Below are the code and all the weights of a small trained network. Each question names an input and a class and asks about switching units off, where a switched-off unit gives its printed mean instead of its output.

import numpy as np


def w(rows, s, z=0):
    codes = np.array(rows[::2]) - 128.0
    scale = np.full(codes.shape[1], s)
    scale[-1] = z or s
    return codes * scale


def norm(h):
    return h / np.sqrt((h * h).mean(-1, keepdims=True) + 1e-5)


def f(y):
    return np.maximum(y, 0)


def log_softmax(a):
    a = a - a.max(-1, keepdims=True)
    return a - np.log(np.exp(a).sum(-1, keepdims=True))


def net(x, mask):
    res = np.array(x, float).reshape(1, 5) / 4 @ E
    u = 0
    for l in range(2):
        y = f(norm(res) @ A[l][:, :-1].T + A[l][:, -1])
        res = res + np.where(mask[u : u + 14], y, B[l][:, -1]) @ B[l][:, :-1]
        u += 14
    return log_softmax(norm(res)[-1] @ U[:, :-1].T + U[:, -1])


A, B = {}, {}
E = w([
[126,130,130,129,124],'x0',
[146,227,60,131,122],'x1',
[128,100,144,254,83],'x2',
[130,127,127,127,127],'x3',
[209,181,209,180,190],'x4',
],0.0057)
A[0] = w([
[55,138,64,124,134,124],'L0N0',
[118,136,62,172,114,157],'L0N1',
[204,169,102,171,131,47],'L0N2',
[126,68,227,70,110,137],'L0N3',
[195,128,161,184,129,134],'L0N4',
[55,61,122,112,51,107],'L0N5',
[113,108,108,192,118,140],'L0N6',
[170,173,206,153,173,175],'L0N7',
[114,2,198,187,117,138],'L0N8',
[83,142,184,123,194,2],'L0N9',
[110,75,123,135,115,70],'L0N10',
[101,72,88,150,58,89],'L0N11',
[131,169,89,225,65,64],'L0N12',
[172,100,174,233,106,100],'L0N13',
],0.011,0.0047)
B[0] = w([
[128,167,70,97,130,192],'L0N0',
[144,142,94,53,173,193],'L0N1',
[157,63,178,70,52,166],'L0N2',
[101,88,3,173,198,208],'L0N3',
[87,115,109,171,190,199],'L0N4',
[132,97,149,69,150,219],'L0N5',
[49,65,168,39,128,190],'L0N6',
[174,199,137,169,85,224],'L0N7',
[127,206,191,151,83,254],'L0N8',
[159,171,62,172,166,143],'L0N9',
[97,63,124,105,66,156],'L0N10',
[124,132,181,116,117,199],'L0N11',
[105,38,98,153,211,208],'L0N12',
[130,126,135,196,81,231],'L0N13',
],0.0068,0.008)
A[1] = w([
[143,16,188,145,126,124],'L1N0',
[148,53,197,132,73,139],'L1N1',
[113,133,219,157,99,131],'L1N2',
[90,64,71,66,133,210],'L1N3',
[251,171,227,66,113,2],'L1N4',
[196,92,87,177,194,84],'L1N5',
[49,87,76,112,184,66],'L1N6',
[95,171,150,191,203,151],'L1N7',
[163,136,131,197,187,187],'L1N8',
[92,118,143,117,71,6],'L1N9',
[50,68,108,145,166,171],'L1N10',
[223,171,144,40,129,132],'L1N11',
[131,23,144,79,205,102],'L1N12',
[230,101,78,195,189,76],'L1N13',
],0.011,0.0028)
B[1] = w([
[205,211,123,17,131,200],'L1N0',
[191,202,40,80,147,187],'L1N1',
[48,73,147,130,118,190],'L1N2',
[168,156,104,229,146,254],'L1N3',
[3,46,242,146,78,158],'L1N4',
[184,185,49,45,90,178],'L1N5',
[129,94,178,208,142,213],'L1N6',
[135,61,57,64,162,196],'L1N7',
[140,85,47,84,200,205],'L1N8',
[185,85,156,71,98,147],'L1N9',
[94,168,164,183,119,218],'L1N10',
[159,109,160,74,110,193],'L1N11',
[118,117,154,185,130,207],'L1N12',
[124,192,110,33,105,194],'L1N13',
],0.0069,0.0084)
U = w([
[85,109,124,253,144,255],'0',
[171,161,55,80,139,74],'1',
[91,132,200,74,64,28],'2',
],0.016,0.00041)

Each question gives the input, the list of numbers given to net, and the class t.
The units are the neurons (one row each of A and B). Each row of codes is followed by its name. A weight is (code - 128) times the scale printed after its matrix; where a second scale follows, it is the last column's (A, B and U).
mask holds one flag per neuron, layer by layer. A switched-off neuron (its flag False) gives its mean, the last column of its row in B, instead of its output. The means were averaged over made-up inputs and are rounded, as every weight is.
A unit's drop is (log p(t) with every unit on - log p(t) with that unit switched off) / (log p(t) with every unit on - log p(t) with every unit switched off).
The circuit of an input: a set's keep is (log p(t) with only the set's units on - log p(t) with every unit switched off) / (log p(t) with every unit on - log p(t) with every unit switched off). Starting from the 12 units with the biggest drops (on a tie, the unit counted first), units are removed one at a time, each time the one whose removal leaves the highest keep (on an exact tie, the one counted first), for as long as the keep stays at least 0.8.
units of the circuit, in order: the units of the circuit, biggest drop first
top k neurons: the k neurons with the biggest drops, biggest first
k most important neurons of layer l: the k neurons of layer l with the biggest drops, biggest first
drop when u is switched off: that unit's drop, to one decimal
input [2,6,-6,5,3], class 2: units of the circuit, in order	(L1N4, L0N3)
input [-6,1,1,-6,-4], class 0: top 2 neurons	(L0N8, L1N3)
input [-8,3,-4,-8,3], class 2: top neuron	(L1N4)
input [7,1,5,3,7], class 1: 2 most important neurons of layer 1	(L1N6, L1N8)
input [-6,1,6,-2,3], class 1: 2 most important neurons of layer 0	(L0N12, L0N2)
input [-6,-5,0,6,-5], class 0: 3 most important neurons of layer 0	(L0N3, L0N7, L0N2)
input [2,3,8,-8,1], class 1: top 2 neurons	(L1N0, L1N1)
input [-5,-2,0,3,-1], class 0: top 3 neurons	(L0N3, L0N7, L0N13)
input [-1,-4,0,-4,-4], class 0: top 4 neurons	(L0N3, L1N3, L0N7, L0N2)
input [0,2,4,-1,8], class 1: top 2 neurons	(L0N4, L0N8)
input [8,8,-1,4,4], class 2: top 2 neurons	(L0N2, L0N3)
input [-3,1,7,7,4], class 1: 2 most important neurons of layer 0	(L0N12, L0N2)
input [-1,2,8,-5,4], class 1: top 2 neurons	(L0N12, L1N0)
input [-8,4,-8,3,5], class 2: most important neuron of layer 0	(L0N3)
input [6,-3,2,6,-6], class 2: top 2 neurons	(L0N11, L1N8)
input [-6,-6,4,-4,-8], class 2: drop when L0N8 is switched off	0.2
input [6,1,3,1,3], class 1: drop when L0N12 is switched off	0.4
input [5,5,2,4,-2], class 0: drop when L1N11 is switched off	0.0
